Each row is followed by its group and then its class within the group.
[  3 -30 -15  12 -13  14  -2  -3  -1 -18  26 -23 -32  12  33   5   9  -5
  -6 -18 -23  16  12   3  12  -2   2 -18   4 -16   1  -2  17  -4  12 -14
   0  17   0  14  -2  31  20   5  17   8 -25 -30  15  -9  -4  12   1   5
   3 -35  -9  17  -4 -28  20  -4  -2   2  39   1 -16  -8 -46  18  -1  23
  24  -1  -1  -6   3 -37  11  -9   5 -24   2 -33 -11 -14 -60 -47   4  26
 -56   1  -2  16   7  18  37  18  11  21 -11  -2   4 -25   3   1 -23  14
   5   1  60  31 -31   3 -43 -11  12  -9 -24  31  -3   7  47 -23  -6  -3
 -21 -19 -43  -8 -13  -1  34] -> Gutib > Y
[ 23 -23   0  -5  42  -7 -12  -3   6  15  18 -30 -26  22  -5  10   5 -10
  -2  25 -30  17 -26 -13  -9  -9   6 -15 -19   6  16   0   9 -22  23   0
  21  10  12  17 -17 -31  41   2   4   2 -14  -6  16  10 -24  18 -55  15
 -13 -16  -4  26  13  -7  32  -4  55  17   3 -16 -37   7 -30  -4  -9  14
  27  37 -45 -20   8 -12  10  68   2 -15  -6  15 -17  -7 -18  -7  -5  21
 -42   7   8   0  -1  19   7  17  12  25 -32 -11  -9 -23   0  -6 -15   9
  11  12  10 -42 -10 -28 -17 -15   0 -37   6   7 -10   1  40   2  38 -12
 -12  -1 -15 -25 -16 -16   3] -> reke > H
[ 21 -15   2 -13  32  -3 -15  -6  19  -9  -9 -12 -22  26   9  19   4 -11
 -10  25 -14  27 -17  -6   9  -2   1 -18 -14  11  12  -3  10 -13   3  -9
  19   3  15  -7  -9 -31   7  14   1 -15 -10   4  17   5 -27  24 -33  15
  -8 -26 -14  13  15 -12  24 -21  13  17   0 -29 -21 -10 -36   5  -4   6
  16  41 -33 -19   5  -7  12  52   4 -27  -5   1 -17 -14 -10  14  -3  26
 -36   0  15  15 -24   1  11  21  23  20 -30 -14 -13 -26   8  -4 -23  16
   5  15  35 -12 -19 -32 -16 -12   1 -36   1  20 -16  15  35  -1   6  -6
 -11  -6  -8 -10 -13  -4   1] -> reke > H
[-26 -10  11 -30  -3  -5   8 -11 -12 -20 -14 -24 -17   3  28   7   3  -5
 -26 -12   6   5  24   3  19 -15 -11 -17   6   2   3  20   8  -5   2   1
  14  -6  -6  -9  14  -5 -20   0   1 -12 -24   3   5  -5 -27  13 -10   8
  -3  -6  -4  20   1 -30 -13   2  38  19   4 -24  -9 -25 -20   0 -17  27
   4 -21 -18   8  14 -22  14  -7  19  -5  -7 -18  -8 -35 -24 -28  26  24
 -38  21  13   8  -4 -20  13  16  21  15  -1 -12 -19 -34  21  12   3  13
   5  20  23  18  -9  -4 -18  -5  12 -21   6  41 -20  51  40 -37   9  -7
   8  -9 -23  -1 -37   6  12] -> fuvo > X
[ -5 -22  -5 -19  12  19   6 -11  32 -17 -21 -22  -6  25  12   9   2   1
 -19  -7  -7  43   5  -6  11  26  -5 -22   9  11   1  -4  20  -1  10 -11
  -3  11   1 -14  11  13  -3   1  -9  -9 -12 -31  20 -26 -25  17   3  18
 -12 -32 -11   8 -19 -11  38 -14  -4  -2  26 -15 -10 -11 -21   9  -5  16
   8  -9 -16 -14  -4 -13  17 -16  -5 -21 -10 -57 -11 -16 -24 -18  -2  25
 -18   5   1  16 -14 -18  20  12   6  15 -16   1  -8 -34  12  17 -20  24
  -7   3  33  26 -24   1 -22   1   5  -9 -11  49 -15  35  33 -11 -13   1
  -3  -2 -18  -5 -20  30  20] -> Gutib > E
[ -5  -3  -9  -7  10   7  -5  -9  18 -15   2  -8 -17  20  15  20  -9  -7
 -20   5 -18   8  -3  -5   6  -6  -7  -8   1   5 -11   9  18 -14   2  -4
   5   3   3  16  -6  11   3  20  12 -15 -32  -3  21   6  -3  -8  -8  18
 -15  -8  -1  14  -4 -10  21 -16  -4   7  24 -22  -5  -7 -22   7 -10  38
   9  12 -20 -14  11 -19   0  -5  26 -28  -4 -21 -11 -22 -20 -29  -1   8
 -52   3   2  11 -15   6  14  18  21  16  -8   0 -12 -16  17  13 -24  22
  14   8  31  34 -11  -2 -26  -7  15  -7  -9  16 -15  15  24 -38 -13  -2
  -4  -2 -12  -1  -9   3  14] -> Tok > S
[  0 -31   1  -5  25   2 -11  -3  -7 -11  -5 -19 -38  31  21  17   1 -11
 -17  12 -16  13 -22  -6  11 -18   9 -16   2   1  13  17  13 -12  11 -17
  19   8  -2  14  -8   1   7  15  10  -7 -30  -7  25   9 -17  21 -18  22
 -13 -29 -11  19   0 -10  34  -8   6  18  24 -36 -17  -4 -41  13  -7  28
  18  11 -35 -17  11 -13  22  16  25 -23 -12 -16 -12 -41 -48 -35   0  18
 -68   4   9  19 -15   4  11  22  29  22 -24   3  -8 -29  15  -6 -26  27
   1  11  37  18 -21 -15 -45 -11  12   3  -2  23 -13  17  50 -35  11  -6
   0 -11 -10 -13 -19   2  11] -> Tok > S
[ 31   0   2 -17  36  -5 -14  -8  32  21  -5  -2 -15  33 -16  18  -4   0
  -8  35 -20  24 -27  -7 -18  -3   5 -15 -20  35  21   2   4 -13  18  -4
  26   7  16  11 -13 -38  10  13   3 -14 -10  13  13  -5   0  24 -53  24
 -28   2  -8  13  26  -1  29 -13  15   4  -4 -21 -30  27 -32  12 -10  31
  25  44 -38 -23  -6  -8  10  60   2 -26  11  27  -6  -8   8  39  -8  22
 -33   4  13  17   1  -3   7  20  -1  19 -37   5  -9 -19  -5  -7 -28   9
   4   5   5 -35  -8 -34 -15  -9   9 -31   9   9 -17   3  14   1  36 -12
  -1 -10  -9  -6  -2   6 -10] -> reke > H
[-29 -24  21 -25  23  -7  13  -9   0 -15  -9 -15 -20  -6  33  12   9 -10
 -26  -7  16  14  10  -4  25  -7  -1 -14  -7   9   0  10  20  -3  15   2
  24  -6  -8 -17  11  -3 -19 -14  -4 -25 -11   0   6 -18 -28  19 -10  13
   3 -15   3  15   2 -30  -5  -4  24  30 -10 -19   1 -36 -15  -7 -21   3
   1 -27  -5  -6  22 -17  17  16  13   4 -13 -22 -10 -16 -27 -43   4  27
 -28   8   7  -6   6   3  13  18  20   6   2  -5 -10 -27  11  20  -3  12
   1  22  21  15  -5 -13 -17 -12   7 -20   2  50 -21  20  42 -31  26  -1
   9  -3  -4 -10 -41  -6  10] -> fuvo > X
[-20 -38  18 -80   6 -15   3   6  20  16  -1 -49 -18  16  18  13  -4  -2
 -23  -7  17   0   0 -10  11   8  -5 -19  -5   2   7   5  26 -10  16  -3
  13   6  -1   5  34   4  -9  -4  -7  -9  -4 -20  -6  -5 -39  25 -22  20
 -10 -23  18  35 -21 -37 -19  32  33  17  17 -30   4 -35 -10 -16 -27  17
  27 -39  -9 -21  21 -27  16  41   3   7   2 -22 -22 -45 -44 -87  -4  32
 -73   5  13   2  11 -49  22  14  21  28 -20 -15   0 -26  16  36  -3  24
  12  18  35  -4  -8   3 -14 -11   1 -41   2  48 -28  64  48 -29  42  -6
   3 -10 -18 -24 -43  21  22] -> fuvo > X
